Here is a tiny trained network, its code and every weight. The questions are about switching its units off for an input and a class, where a switched-off unit gives its printed mean instead of its output.

import numpy as np


def w(rows, s, z=0):
    codes = np.array(rows[::2]) - 128.0
    scale = np.full(codes.shape[1], s)
    scale[-1] = z or s
    return codes * scale


def norm(h):
    return h / np.sqrt((h * h).mean(-1, keepdims=True) + 1e-5)


def f(y):
    return y / 2 * (1 + np.tanh(0.7978845608 * (y + 0.044715 * y**3)))


def log_softmax(a):
    a = a - a.max(-1, keepdims=True)
    return a - np.log(np.exp(a).sum(-1, keepdims=True))


def net(x, mask):
    res = np.array(x, float).reshape(1, 8) / 4 @ E
    u = 0
    for l in range(3):
        y = f(norm(res) @ A[l][:, :-1].T + A[l][:, -1])
        res = res + np.where(mask[u : u + 12], y, B[l][:, -1]) @ B[l][:, :-1]
        u += 12
    return log_softmax(norm(res)[-1] @ U[:, :-1].T + U[:, -1])


A, B = {}, {}
E = w([
[132,115,134,125,128,120,120,139,134,134,126],'x0',
[121,130,132,125,134,135,133,115,126,117,131],'x1',
[142,249,211,78,171,54,205,110,150,209,96],'x2',
[118,119,144,113,130,131,126,106,129,114,135],'x3',
[124,136,141,135,121,121,115,141,109,131,137],'x4',
[233,172,174,112,138,185,132,185,157,59,179],'x5',
[97,140,156,173,24,85,207,156,171,53,112],'x6',
[55,145,122,96,92,189,152,175,158,190,184],'x7',
],0.013)
A[0] = w([
[193,94,135,142,168,95,127,134,82,98,75,50],'0.n0',
[249,145,147,109,130,175,175,174,128,93,214,13],'0.n1',
[28,102,129,168,170,126,141,94,105,162,85,2],'0.n2',
[33,122,80,1,112,149,137,205,141,186,245,35],'0.n3',
[140,112,84,131,212,137,111,91,80,199,124,105],'0.n4',
[26,133,152,119,123,209,137,185,216,196,199,14],'0.n5',
[166,142,133,65,189,231,82,138,78,200,140,39],'0.n6',
[104,102,99,135,50,52,180,102,118,136,153,100],'0.n7',
[166,169,162,86,145,108,203,147,176,225,130,51],'0.n8',
[111,119,4,143,121,168,50,130,190,82,221,70],'0.n9',
[89,107,115,62,108,195,199,229,149,156,174,73],'0.n10',
[147,153,215,97,151,171,91,187,152,85,188,33],'0.n11',
],0.007,0.0078)
B[0] = w([
[157,145,104,174,153,153,151,74,157,122,117,147],'0.n0',
[156,151,117,31,44,149,75,145,111,75,74,193],'0.n1',
[140,150,81,82,92,127,120,153,121,140,83,136],'0.n2',
[195,200,89,250,39,189,132,1,138,193,120,227],'0.n3',
[94,149,74,131,105,30,151,159,232,79,185,213],'0.n4',
[145,176,162,237,60,216,111,45,143,158,97,203],'0.n5',
[101,149,79,105,192,49,88,142,233,101,255,204],'0.n6',
[67,153,113,63,162,101,71,123,146,87,148,178],'0.n7',
[111,109,172,107,120,148,188,100,34,119,187,252],'0.n8',
[121,111,208,105,169,128,202,147,59,160,178,246],'0.n9',
[137,166,199,213,83,176,81,90,138,126,114,212],'0.n10',
[170,162,85,76,84,147,119,80,136,99,79,167],'0.n11',
],0.0088,0.0043)
A[1] = w([
[116,180,190,100,140,102,120,170,97,193,124,63],'1.n0',
[64,136,186,218,53,86,214,202,196,29,109,61],'1.n1',
[117,47,107,148,110,162,52,164,97,101,168,89],'1.n2',
[159,202,255,76,132,84,200,90,112,224,199,77],'1.n3',
[206,137,137,85,144,212,138,247,186,104,135,36],'1.n4',
[194,121,155,93,147,200,175,185,113,118,151,28],'1.n5',
[171,155,124,144,158,106,91,122,97,65,53,43],'1.n6',
[229,96,153,234,189,71,87,65,108,66,57,3],'1.n7',
[119,68,153,143,101,183,133,134,99,143,162,37],'1.n8',
[30,55,67,152,108,103,163,121,83,244,90,24],'1.n9',
[147,115,123,111,230,158,44,105,108,200,140,55],'1.n10',
[117,6,104,188,84,221,114,161,82,102,211,84],'1.n11',
],0.0087,0.0048)
B[1] = w([
[122,84,72,157,124,159,141,155,118,114,90,153],'1.n0',
[120,133,46,108,127,118,124,137,163,170,246,196],'1.n1',
[111,130,135,78,189,147,197,136,116,154,120,175],'1.n2',
[142,63,127,133,180,183,165,182,107,110,95,249],'1.n3',
[73,175,160,109,102,120,53,117,130,83,58,166],'1.n4',
[114,155,147,88,127,91,102,110,106,96,100,154],'1.n5',
[138,137,128,165,148,179,78,121,105,177,144,150],'1.n6',
[151,156,164,217,102,171,126,80,124,184,139,180],'1.n7',
[164,131,170,141,146,131,152,120,110,139,116,143],'1.n8',
[126,186,179,83,93,141,47,145,135,18,68,174],'1.n9',
[95,107,47,125,88,86,119,158,174,192,211,151],'1.n10',
[160,83,118,121,173,143,217,163,116,135,43,212],'1.n11',
],0.013,0.011)
A[2] = w([
[194,98,183,213,136,62,103,59,82,135,154,1],'2.n0',
[145,116,201,96,197,85,225,189,98,186,82,44],'2.n1',
[53,107,166,83,95,105,80,111,106,155,110,42],'2.n2',
[186,119,151,162,176,76,100,102,138,99,124,102],'2.n3',
[144,113,99,49,137,79,144,114,134,94,167,109],'2.n4',
[52,134,123,112,115,79,73,86,123,122,53,23],'2.n5',
[127,82,100,102,126,78,100,148,181,138,251,66],'2.n6',
[108,154,131,98,99,101,75,147,109,112,72,71],'2.n7',
[134,170,139,67,103,122,50,101,96,74,78,77],'2.n8',
[143,137,140,146,39,84,205,146,146,57,206,91],'2.n9',
[40,128,85,122,122,75,82,98,111,128,76,29],'2.n10',
[197,171,154,89,105,159,94,115,123,38,147,27],'2.n11',
],0.011,0.0047)
B[2] = w([
[122,255,174,165,10,223,168,52,160,205,117,167],'2.n0',
[130,27,74,151,136,133,208,145,55,78,86,254],'2.n1',
[220,136,151,82,29,143,81,114,51,131,89,138],'2.n2',
[47,78,145,141,80,162,112,119,136,170,161,149],'2.n3',
[85,130,142,149,76,112,117,79,76,192,155,161],'2.n4',
[154,146,190,109,149,162,85,152,165,49,99,160],'2.n5',
[57,126,60,87,143,64,75,111,182,151,180,190],'2.n6',
[207,149,157,113,162,136,81,179,158,102,115,156],'2.n7',
[171,160,181,61,70,106,118,143,101,81,98,184],'2.n8',
[85,123,101,117,193,25,44,92,134,188,134,172],'2.n9',
[196,137,225,82,147,131,85,157,153,88,160,158],'2.n10',
[110,104,182,104,104,68,84,140,143,58,45,177],'2.n11',
],0.009,0.0093)
U = w([
[121,56,125,131,183,131,250,176,63,98,88,253],'0',
[136,182,220,70,91,110,41,150,136,56,86,31],'1',
[74,147,62,114,148,51,96,124,178,191,250,247],'2',
[128,201,185,249,53,208,153,63,132,219,135,148],'3',
],0.014,0.00021)

Each question gives the input, the list of numbers given to net, and the class t.
The units are the neurons (one row each of A and B). Each row of codes is followed by its name. A weight is (code - 128) times the scale printed after its matrix; where a second scale follows, it is the last column's (A, B and U).
mask holds one flag per neuron, layer by layer. A switched-off neuron (its flag False) gives its mean, the last column of its row in B, instead of its output. The means were averaged over made-up inputs and are rounded, as every weight is.
A unit's drop is (log p(t) with every unit on - log p(t) with that unit switched off) / (log p(t) with every unit on - log p(t) with every unit switched off).
The circuit of an input: a set's keep is (log p(t) with only the set's units on - log p(t) with every unit switched off) / (log p(t) with every unit on - log p(t) with every unit switched off). Starting from the 12 units with the biggest drops (on a tie, the unit counted first), units are removed one at a time, each time the one whose removal leaves the highest keep (on an exact tie, the one counted first), for as long as the keep stays at least 0.8.
circuit, biggest first: the units of the circuit, biggest drop first
most important unit: the unit with the biggest drop
top k neurons: the k neurons with the biggest drops, biggest first
top k neurons in layer l: the k neurons of layer l with the biggest drops, biggest first
drop when u is switched off: that unit's drop, to one decimal
input [5,-8,-4,-5,-6,4,-7,-6], class 2: most important unit	1.n10
input [0,8,-4,-6,-1,-2,5,4], class 2: top 3 neurons	(1.n1 1.n3 0.n8)
input [-3,-1,3,-3,3,0,6,-7], class 3: top 3 neurons	(1.n7 0.n4 2.n0)
input [8,4,-3,2,0,-5,1,-5], class 1: top 3 neurons	(1.n9 0.n10 0.n3)
input [5,4,4,7,-2,5,2,6], class 3: top 4 neurons	(0.n5 0.n3 1.n9 0.n10)
input [-5,-4,-7,2,-8,8,8,3], class 1: top 3 neurons in layer 0	(0.n1 0.n4 0.n6)
input [-5,-3,-3,-3,0,-7,7,-3], class 1: top 2 neurons in layer 0	(0.n4 0.n6)
input [1,3,4,-1,-4,-6,-6,-3], class 1: top 2 neurons in layer 1	(1.n9 1.n1)
input [-1,7,1,-6,0,5,5,-6], class 3: top 2 neurons	(1.n7 0.n4)
input [2,1,6,-2,4,-7,-1,-1], class 1: top 4 neurons	(1.n9 1.n11 0.n9 1.n2)
input [3,1,8,-8,-3,-3,3,8], class 0: top 2 neurons in layer 2	(2.n1 2.n0)
input [-1,1,7,-2,7,-8,-3,-3], class 1: top 3 neurons	(1.n9 1.n11 0.n9)
input [1,-2,-3,4,3,-1,-5,-6], class 3: top 2 neurons in layer 0	(0.n0 0.n7)
input [0,-2,-4,7,-6,1,-2,-7], class 3: circuit, biggest first	(1.n7)
input [7,7,-4,8,6,0,-5,7], class 3: top 2 neurons	(0.n3 0.n5)
input [-5,1,6,5,5,4,8,8], class 2: top 2 neurons	(1.n1 2.n9)
input [8,3,3,1,5,5,8,-8], class 2: top 3 neurons	(1.n1 2.n9 0.n3)
input [4,3,6,3,-8,-6,-5,7], class 3: top 2 neurons in layer 0	(0.n3 0.n9)
input [-3,8,-3,-6,-6,4,-8,-8], class 2: top 2 neurons	(1.n10 0.n6)
input [-8,6,5,7,-2,-7,-1,-1], class 1: circuit, biggest first	(1.n9)
input [7,-7,5,1,-5,-5,-1,-7], class 3: drop when 1.n7 is switched off	0.1
input [-7,4,7,-8,0,3,-6,5], class 0: drop when 1.n3 is switched off	4.7
input [-4,-2,-1,4,-5,-1,8,7], class 2: drop when 1.n1 is switched off	0.5
input [-2,2,8,8,8,7,-3,-7], class 0: top 2 neurons in layer 1	(1.n3 1.n9)
